Here is a tiny trained network, its code and every weight. The questions are about switching its units off for an input and a class, where a switched-off unit gives its printed mean instead of its output.

import numpy as np


def w(rows, s, z=0):
    codes = np.array(rows[::2]) - 128.0
    scale = np.full(codes.shape[1], s)
    scale[-1] = z or s
    return codes * scale


def f(y):
    return np.maximum(y, 0)


def log_softmax(a):
    a = a - a.max(-1, keepdims=True)
    return a - np.log(np.exp(a).sum(-1, keepdims=True))


def net(x, mask):
    res = np.array(x, float).reshape(1, 3) / 4 @ E
    y = f(res @ A[0][:, :-1].T + A[0][:, -1])
    res = res + np.where(mask, y, B[0][:, -1]) @ B[0][:, :-1]
    return log_softmax(res[-1] @ U[:, :-1].T + U[:, -1])


A, B = {}, {}
E = w([
[143,49,41,230,102,118],'x0',
[61,251,108,202,164,108],'x1',
[167,173,204,155,9,40],'x2',
],0.013)
A[0] = w([
[126,169,161,95,171,132,200],'n0',
[123,122,94,190,180,136,101],'n1',
[106,248,107,200,98,105,2],'n2',
[131,115,100,225,150,121,82],'n3',
[159,71,106,160,86,116,72],'n4',
[138,52,140,156,27,109,134],'n5',
[123,160,138,151,113,113,57],'n6',
[140,151,205,9,93,117,200],'n7',
[138,75,94,76,197,152,200],'n8',
[164,142,144,117,135,127,33],'n9',
[117,64,111,82,170,158,226],'n10',
[86,190,64,154,209,175,134],'n11',
[95,178,158,117,201,123,107],'n12',
[120,86,92,161,186,147,108],'n13',
[141,102,106,173,136,112,156],'n14',
[136,105,112,98,150,126,193],'n15',
[108,204,117,74,199,151,194],'n16',
],0.016,0.0059)
B[0] = w([
[161,129,165,145,163,109,199],'n0',
[95,130,81,145,95,101,177],'n1',
[101,125,187,164,137,230,225],'n2',
[84,120,86,132,87,134,186],'n3',
[158,105,141,176,99,121,202],'n4',
[199,97,125,156,94,98,242],'n5',
[136,103,160,132,141,163,159],'n6',
[133,155,127,3,136,104,254],'n7',
[100,152,207,172,120,174,230],'n8',
[142,136,97,115,121,146,137],'n9',
[135,131,171,140,134,206,226],'n10',
[132,115,58,126,141,49,223],'n11',
[166,152,151,174,149,90,197],'n12',
[103,114,82,134,112,151,193],'n13',
[113,103,112,149,121,138,177],'n14',
[125,130,155,127,128,154,173],'n15',
[178,134,160,166,183,87,228],'n16',
],0.033,0.021)
U = w([
[98,161,215,130,207,208,164],'0',
[219,53,109,214,129,20,232],'1',
[57,39,119,202,61,232,189],'2',
[15,89,2,194,142,81,3],'3',
[153,92,107,29,71,100,39],'4',
],0.0085,0.003)

Each question gives the input, the list of numbers given to net, and the class t.
The units are the neurons (one row each of A and B). Each row of codes is followed by its name. A weight is (code - 128) times the scale printed after its matrix; where a second scale follows, it is the last column's (A, B and U).
mask holds one flag per neuron, in row order. A switched-off neuron (its flag False) gives its mean, the last column of its row in B, instead of its output. The means were averaged over made-up inputs and are rounded, as every weight is.
A unit's drop is (log p(t) with every unit on - log p(t) with that unit switched off) / (log p(t) with every unit on - log p(t) with every unit switched off).
The circuit of an input: a set's keep is (log p(t) with only the set's units on - log p(t) with every unit switched off) / (log p(t) with every unit on - log p(t) with every unit switched off). Starting from the 12 units with the biggest drops (on a tie, the unit counted first), units are removed one at a time, each time the one whose removal leaves the highest keep (on an exact tie, the one counted first), for as long as the keep stays at least 0.8.
circuit, biggest first: the units of the circuit, biggest drop first
top k neurons: the k neurons with the biggest drops, biggest first
drop when u is switched off: that unit's drop, to one decimal
input [-2,1,8], class 0: circuit, biggest first => [n2]
input [0,-2,0], class 0: top 2 neurons => [n11 n3]
input [1,-3,-7], class 2: top 2 neurons => [n7 n13]
input [1,2,-6], class 3: top 2 neurons => [n11 n5]
input [4,1,4], class 2: top 2 neurons => [n16 n11]
input [1,-4,-5], class 2: top 3 neurons => [n7 n13 n16]
input [7,0,0], class 2: top 3 neurons => [n11 n16 n3]
input [-6,3,0], class 1: top 2 neurons => [n8 n10]
input [1,-2,0], class 2: top 4 neurons => [n16 n7 n11 n12]
input [-3,6,0], class 1: top 3 neurons => [n11 n8 n10]
input [-6,0,6], class 4: top 2 neurons => [n7 n8]
input [3,1,-6], class 3: top 2 neurons => [n11 n2]
input [-1,0,2], class 4: top 3 neurons => [n8 n2 n10]
input [-8,-2,3], class 4: circuit, biggest first => [n7]
input [7,6,-8], class 3: drop when n11 is switched off => 0.1
input [5,-1,0], class 2: drop when n6 is switched off => 0.0
input [1,5,-2], class 3: drop when n5 is switched off => 0.3
